Below is a small trained network, with its code and all its weights. Each question gives an input and a class and asks what happens when units are switched off, that is, made to give their printed mean instead of their output.

import numpy as np


def w(rows, s, z=0):
    codes = np.array(rows[::2]) - 128.0
    scale = np.full(codes.shape[1], s)
    scale[-1] = z or s
    return codes * scale


def f(y):
    return y / 2 * (1 + np.tanh(0.7978845608 * (y + 0.044715 * y**3)))


def log_softmax(a):
    a = a - a.max(-1, keepdims=True)
    return a - np.log(np.exp(a).sum(-1, keepdims=True))


def net(x, mask):
    res = np.array(x, float).reshape(1, 5) / 4 @ E
    y = f(res @ A[0][:, :-1].T + A[0][:, -1])
    res = res + np.where(mask, y, B[0][:, -1]) @ B[0][:, :-1]
    return log_softmax(res[-1] @ U[:, :-1].T + U[:, -1])


A, B = {}, {}
E = w([
[130,171,153,8,165,113,70],'x0',
[213,85,100,146,111,97,56],'x1',
[196,90,100,192,244,105,180],'x2',
[87,227,11,190,142,111,73],'x3',
[76,72,92,160,124,216,75],'x4',
],0.011)
A[0] = w([
[202,120,118,164,135,32,112,40],'N0',
[93,75,89,116,47,200,2,71],'N1',
[152,88,164,77,109,97,136,91],'N2',
[112,71,198,110,109,125,177,148],'N3',
[78,82,114,237,142,229,146,81],'N4',
[100,63,111,189,123,140,185,103],'N5',
[160,87,184,50,139,135,138,23],'N6',
[104,136,147,120,66,127,129,128],'N7',
[198,110,55,221,156,122,112,194],'N8',
[95,113,142,138,104,122,196,5],'N9',
[88,195,44,42,183,92,58,64],'N10',
[75,123,127,131,96,128,106,44],'N11',
[134,65,45,218,152,159,124,31],'N12',
[144,175,132,95,182,134,106,2],'N13',
[176,81,209,49,133,94,114,107],'N14',
[70,165,108,84,78,119,141,87],'N15',
[179,50,248,40,137,160,122,80],'N16',
[124,127,76,149,180,157,141,51],'N17',
[219,88,90,182,133,106,153,107],'N18',
[102,104,97,153,125,127,124,23],'N19',
[85,240,141,94,91,117,138,46],'N20',
[55,128,148,173,101,140,198,91],'N21',
[88,111,125,91,111,160,94,24],'N22',
[117,181,140,118,139,102,134,77],'N23',
[75,168,102,60,89,163,55,119],'N24',
[202,147,151,165,125,47,105,65],'N25',
[114,142,194,125,105,130,228,70],'N26',
[94,139,143,95,122,195,154,89],'N27',
],0.012,0.0062)
B[0] = w([
[185,80,77,149,130,63,132,183],'N0',
[134,66,187,175,169,181,12,225],'N1',
[143,94,101,97,126,163,131,178],'N2',
[111,105,149,100,174,114,193,205],'N3',
[51,159,149,172,91,210,172,231],'N4',
[119,122,140,174,182,160,184,198],'N5',
[119,111,98,57,141,168,131,185],'N6',
[179,61,149,136,112,133,114,168],'N7',
[153,113,35,200,106,116,116,250],'N8',
[140,103,177,150,167,118,155,147],'N9',
[103,231,134,119,228,79,115,213],'N10',
[185,126,147,150,114,122,98,148],'N11',
[105,177,53,179,58,192,128,219],'N12',
[126,148,94,143,184,134,175,145],'N13',
[117,70,74,62,131,150,114,218],'N14',
[138,132,138,112,45,109,101,177],'N15',
[140,61,61,2,169,221,157,243],'N16',
[100,132,89,155,155,143,140,166],'N17',
[150,67,105,176,42,81,157,212],'N18',
[133,147,124,138,135,169,113,141],'N19',
[93,196,125,52,18,119,115,189],'N20',
[136,137,201,180,79,106,154,180],'N21',
[168,97,131,122,131,102,89,154],'N22',
[127,146,109,70,111,112,138,147],'N23',
[116,141,180,107,152,116,16,216],'N24',
[189,94,81,105,137,74,87,175],'N25',
[139,78,199,119,124,97,189,188],'N26',
[209,102,150,114,98,79,102,158],'N27',
],0.0097,0.017)
U = w([
[122,75,207,142,125,125,200,97],'0',
[135,60,120,26,131,164,146,210],'1',
[115,185,97,109,220,73,122,4],'2',
[88,222,133,56,117,66,95,108],'3',
[86,123,92,197,93,173,145,132],'4',
[106,120,177,121,124,138,5,160],'5',
[116,126,201,78,53,86,149,105],'6',
[198,84,61,160,114,51,123,162],'7',
],0.011,0.0039)

Each question gives the input, the list of numbers given to net, and the class t.
The units are the neurons (one row each of A and B). Each row of codes is followed by its name. A weight is (code - 128) times the scale printed after its matrix; where a second scale follows, it is the last column's (A, B and U).
mask holds one flag per neuron, in row order. A switched-off neuron (its flag False) gives its mean, the last column of its row in B, instead of its output. The means were averaged over made-up inputs and are rounded, as every weight is.
A unit's drop is (log p(t) with every unit on - log p(t) with that unit switched off) / (log p(t) with every unit on - log p(t) with every unit switched off).
The circuit of an input: a set's keep is (log p(t) with only the set's units on - log p(t) with every unit switched off) / (log p(t) with every unit on - log p(t) with every unit switched off). Starting from the 12 units with the biggest drops (on a tie, the unit counted first), units are removed one at a time, each time the one whose removal leaves the highest keep (on an exact tie, the one counted first), for as long as the keep stays at least 0.8.
circuit, biggest first: the units of the circuit, biggest drop first
k most important neurons: the k neurons with the biggest drops, biggest first
drop when u is switched off: that unit's drop, to one decimal
input [-4,-4,-7,4,-1], class 5: circuit, biggest first	(N24)
input [-6,4,-4,-5,5], class 4: 3 most important neurons	(N4 N26 N24)
input [-3,-3,8,1,-2], class 4: 4 most important neurons	(N12 N4 N5 N27)
input [7,0,-7,7,-1], class 3: 2 most important neurons	(N10 N20)
input [-8,5,3,8,-2], class 4: 2 most important neurons	(N12 N4)
input [-3,-1,-7,2,-8], class 6: 2 most important neurons	(N10 N7)
input [4,5,0,6,2], class 5: 2 most important neurons	(N1 N24)
input [-1,0,-4,1,-3], class 3: 2 most important neurons	(N1 N18)
input [0,-2,3,-2,3], class 4: 2 most important neurons	(N26 N16)
input [-4,2,-4,7,3], class 5: 2 most important neurons	(N1 N24)
input [1,-5,1,1,-1], class 3: drop when N18 is switched off	0.2
input [3,-3,6,6,-1], class 2: drop when N10 is switched off	0.1
input [1,-2,2,1,0], class 2: drop when N1 is switched off	0.2
input [-1,3,-4,7,-2], class 3: circuit, biggest first	(N10)
